Here is a tiny trained network, its code and every weight. The questions are about switching its units off for an input and a class, where a switched-off unit gives its printed mean instead of its output.

import numpy as np


def w(rows, s, z=0):
    codes = np.array(rows[::2]) - 128.0
    scale = np.full(codes.shape[1], s)
    scale[-1] = z or s
    return codes * scale


def f(y):
    return y / 2 * (1 + np.tanh(0.7978845608 * (y + 0.044715 * y**3)))


def log_softmax(a):
    a = a - a.max(-1, keepdims=True)
    return a - np.log(np.exp(a).sum(-1, keepdims=True))


def net(x, mask):
    res = np.array(x, float).reshape(1, 3) / 4 @ E
    y = f(res @ A[0][:, :-1].T + A[0][:, -1])
    res = res + np.where(mask, y, B[0][:, -1]) @ B[0][:, :-1]
    return log_softmax(res[-1] @ U[:, :-1].T + U[:, -1])


A, B = {}, {}
E = w([
[141,138,11,161,70,210,87,142,169,156,76],'x0',
[64,76,131,75,157,152,227,165,125,254,42],'x1',
[178,48,83,145,92,96,203,120,149,165,196],'x2',
],0.0095)
A[0] = w([
[209,194,141,203,67,83,44,50,137,50,183,103],'n0',
[143,76,94,172,174,159,149,153,132,129,170,248],'n1',
[87,255,160,80,169,175,64,138,108,99,93,110],'n2',
[149,122,43,167,74,190,80,114,177,159,94,116],'n3',
[204,77,90,156,81,95,174,91,156,140,226,99],'n4',
[84,154,170,119,157,159,140,134,120,162,48,114],'n5',
[154,138,34,164,41,151,84,171,149,138,97,106],'n6',
[111,147,219,88,153,16,165,89,86,122,209,105],'n7',
[118,80,107,97,91,132,231,138,147,151,146,107],'n8',
],0.0079,0.013)
B[0] = w([
[87,92,177,100,72,94,182,138,181,207,9,253],'n0',
[113,121,128,94,111,123,41,45,55,88,124,251],'n1',
[72,196,92,184,66,124,110,158,114,77,200,202],'n2',
[179,91,188,117,181,212,135,192,99,100,124,212],'n3',
[72,155,75,216,83,117,174,158,125,91,172,188],'n4',
[69,111,124,156,77,89,187,123,158,145,91,174],'n5',
[126,117,157,112,184,144,140,204,109,103,118,202],'n6',
[155,94,181,126,211,182,142,226,89,93,116,215],'n7',
[65,126,81,181,61,97,178,170,157,148,125,183],'n8',
],0.011,0.012)
U = w([
[156,87,151,100,239,171,131,194,95,95,125,107],'0',
[102,91,133,105,80,80,150,130,160,228,55,101],'1',
[99,171,92,227,80,110,130,138,117,76,185,118],'2',
[146,137,124,6,132,121,76,16,71,79,133,247],'3',
[205,160,113,127,154,110,109,95,157,134,161,88],'4',
[156,157,111,129,158,116,136,120,155,143,158,103],'5',
],0.014,0.013)

Each question gives the input, the list of numbers given to net, and the class t.
The units are the neurons (one row each of A and B). Each row of codes is followed by its name. A weight is (code - 128) times the scale printed after its matrix; where a second scale follows, it is the last column's (A, B and U).
mask holds one flag per neuron, in row order. A switched-off neuron (its flag False) gives its mean, the last column of its row in B, instead of its output. The means were averaged over made-up inputs and are rounded, as every weight is.
A unit's drop is (log p(t) with every unit on - log p(t) with that unit switched off) / (log p(t) with every unit on - log p(t) with every unit switched off).
The circuit of an input: a set's keep is (log p(t) with only the set's units on - log p(t) with every unit switched off) / (log p(t) with every unit on - log p(t) with every unit switched off). Starting from all 9 units, units are removed one at a time, each time the one whose removal leaves the highest keep (on an exact tie, the one counted first), for as long as the keep stays at least 0.8.
circuit, biggest first: the units of the circuit, biggest drop first
k most important neurons: the k neurons with the biggest drops, biggest first
drop of u: that unit's drop, to one decimal
input [-7,5,-8], class 2: 2 most important neurons -> [n2; n5]
input [5,-5,5], class 0: circuit, biggest first -> [n3]
input [-6,7,-8], class 2: 2 most important neurons -> [n2; n0]
input [3,-2,-2], class 3: 2 most important neurons -> [n7; n4]
input [-3,3,1], class 3: 2 most important neurons -> [n0; n3]
input [7,1,-8], class 2: 4 most important neurons -> [n2; n7; n5; n0]
input [1,-7,-7], class 1: 2 most important neurons -> [n0; n4]
input [0,0,4], class 2: 3 most important neurons -> [n0; n4; n3]
input [6,-7,2], class 1: 2 most important neurons -> [n0; n7]
input [-1,-3,2], class 3: 4 most important neurons -> [n8; n5; n2; n1]
input [4,2,-6], class 2: 2 most important neurons -> [n2; n0]
input [-4,-8,7], class 1: 2 most important neurons -> [n0; n2]
input [-8,8,0], class 0: 2 most important neurons -> [n7; n0]
input [3,1,-5], class 2: circuit, biggest first -> [n2]
input [2,-1,2], class 3: drop of n7 -> 0.2
input [5,-2,3], class 0: drop of n6 -> 0.1
input [-1,0,-6], class 2: drop of n2 -> 0.2
